Below is a small trained network, with its code and all its weights. Each question gives an input and a class and asks what happens when units are switched off, that is, made to give their printed mean instead of their output.

import numpy as np


def w(rows, s, z=0):
    codes = np.array(rows[::2]) - 128.0
    scale = np.full(codes.shape[1], s)
    scale[-1] = z or s
    return codes * scale


def f(y):
    return y / 2 * (1 + np.tanh(0.7978845608 * (y + 0.044715 * y**3)))


def log_softmax(a):
    a = a - a.max(-1, keepdims=True)
    return a - np.log(np.exp(a).sum(-1, keepdims=True))


def net(x, mask):
    res = np.array(x, float).reshape(1, 6) / 4 @ E
    y = f(res @ A[0][:, :-1].T + A[0][:, -1])
    res = res + np.where(mask, y, B[0][:, -1]) @ B[0][:, :-1]
    return log_softmax(res[-1] @ U[:, :-1].T + U[:, -1])


A, B = {}, {}
E = w([
[126,162,253,195,147,189,146,139,115,70],'x0',
[117,129,132,123,128,124,106,108,121,112],'x1',
[94,228,169,140,137,74,125,181,111,246],'x2',
[226,183,110,119,102,79,191,65,49,161],'x3',
[133,106,114,119,75,165,55,215,55,136],'x4',
[175,168,118,153,42,109,119,161,185,70],'x5',
],0.011)
A[0] = w([
[94,137,130,162,151,63,167,82,171,100,36],'neuron 1',
[89,56,115,97,237,136,151,133,62,187,97],'neuron 2',
[17,94,131,122,148,125,112,195,206,102,31],'neuron 3',
[33,205,187,118,97,36,151,190,121,196,134],'neuron 4',
[150,163,89,170,78,75,94,154,188,99,40],'neuron 5',
[92,133,1,69,110,84,119,126,154,150,4],'neuron 6',
[110,115,97,151,35,194,76,169,15,135,37],'neuron 7',
],0.0086,0.0046)
B[0] = w([
[81,113,122,62,160,116,114,160,188,177,173],'neuron 1',
[205,117,164,160,84,129,84,131,163,130,208],'neuron 2',
[189,184,92,134,179,81,146,81,85,106,228],'neuron 3',
[107,80,82,124,98,173,141,95,112,122,251],'neuron 4',
[147,106,156,150,136,130,2,83,117,176,181],'neuron 5',
[53,145,168,220,142,144,178,161,106,117,210],'neuron 6',
[124,141,138,94,220,146,186,108,191,166,215],'neuron 7',
],0.014,0.011)
U = w([
[106,106,143,66,185,104,135,145,217,201,93],'0',
[75,150,221,223,125,137,156,152,100,93,161],'1',
[195,93,173,167,97,113,9,126,155,177,82],'2',
[213,171,69,120,141,40,161,98,36,140,114],'3',
[138,105,116,137,117,130,121,123,136,127,246],'4',
[114,17,43,111,96,190,136,99,119,72,108],'5',
[94,85,140,65,93,78,112,190,74,66,86],'6',
],0.012,0.013)

Each question gives the input, the list of numbers given to net, and the class t.
The units are the neurons (one row each of A and B). Each row of codes is followed by its name. A weight is (code - 128) times the scale printed after its matrix; where a second scale follows, it is the last column's (A, B and U).
mask holds one flag per neuron, in row order. A switched-off neuron (its flag False) gives its mean, the last column of its row in B, instead of its output. The means were averaged over made-up inputs and are rounded, as every weight is.
A unit's drop is (log p(t) with every unit on - log p(t) with that unit switched off) / (log p(t) with every unit on - log p(t) with every unit switched off).
The circuit of an input: a set's keep is (log p(t) with only the set's units on - log p(t) with every unit switched off) / (log p(t) with every unit on - log p(t) with every unit switched off). Starting from all 7 units, units are removed one at a time, each time the one whose removal leaves the highest keep (on an exact tie, the one counted first), for as long as the keep stays at least 0.8.
circuit, biggest first: the units of the circuit, biggest drop first
most important unit: the unit with the biggest drop
top k neurons: the k neurons with the biggest drops, biggest first
drop when u is switched off: that unit's drop, to one decimal
input [0,5,-1,1,0,-7], class 2: most important unit	neuron 2
input [3,-2,-3,1,2,5], class 2: circuit, biggest first	[neuron 6; neuron 4]
input [-7,3,-7,-5,1,-7], class 1: circuit, biggest first	[neuron 6; neuron 4]
input [2,0,0,7,-7,8], class 2: top 2 neurons	[neuron 5; neuron 7]
input [7,8,-1,6,-6,2], class 4: top 4 neurons	[neuron 6; neuron 7; neuron 3; neuron 1]
input [-2,-7,8,-4,-7,-6], class 5: top 2 neurons	[neuron 4; neuron 7]
input [5,1,-2,5,1,6], class 2: circuit, biggest first	[neuron 6; neuron 3]
input [5,3,-4,-3,-7,5], class 0: top 2 neurons	[neuron 1; neuron 6]
input [4,-5,-1,1,-7,7], class 0: top 2 neurons	[neuron 1; neuron 2]
input [5,-8,5,-1,8,-8], class 0: top 2 neurons	[neuron 7; neuron 5]
input [-4,-4,-2,-1,6,2], class 0: top 2 neurons	[neuron 7; neuron 4]
input [7,-3,-5,-8,-6,1], class 3: top 2 neurons	[neuron 3; neuron 6]
input [2,-8,3,-8,1,6], class 3: top 2 neurons	[neuron 3; neuron 2]
input [2,7,2,6,-4,-5], class 4: circuit, biggest first	[neuron 3]
input [-3,-3,-7,6,-1,7], class 2: top 3 neurons	[neuron 5; neuron 3; neuron 4]
input [5,-6,3,-1,4,7], class 2: top 2 neurons	[neuron 5; neuron 6]
input [3,-8,0,-1,-5,-8], class 2: drop when neuron 2 is switched off	0.8
input [-5,2,-7,-1,0,8], class 2: drop when neuron 4 is switched off	0.2
input [-2,-8,3,-8,-2,-1], class 3: drop when neuron 3 is switched off	0.7
input [3,-6,1,6,-8,7], class 0: most important unit	neuron 1
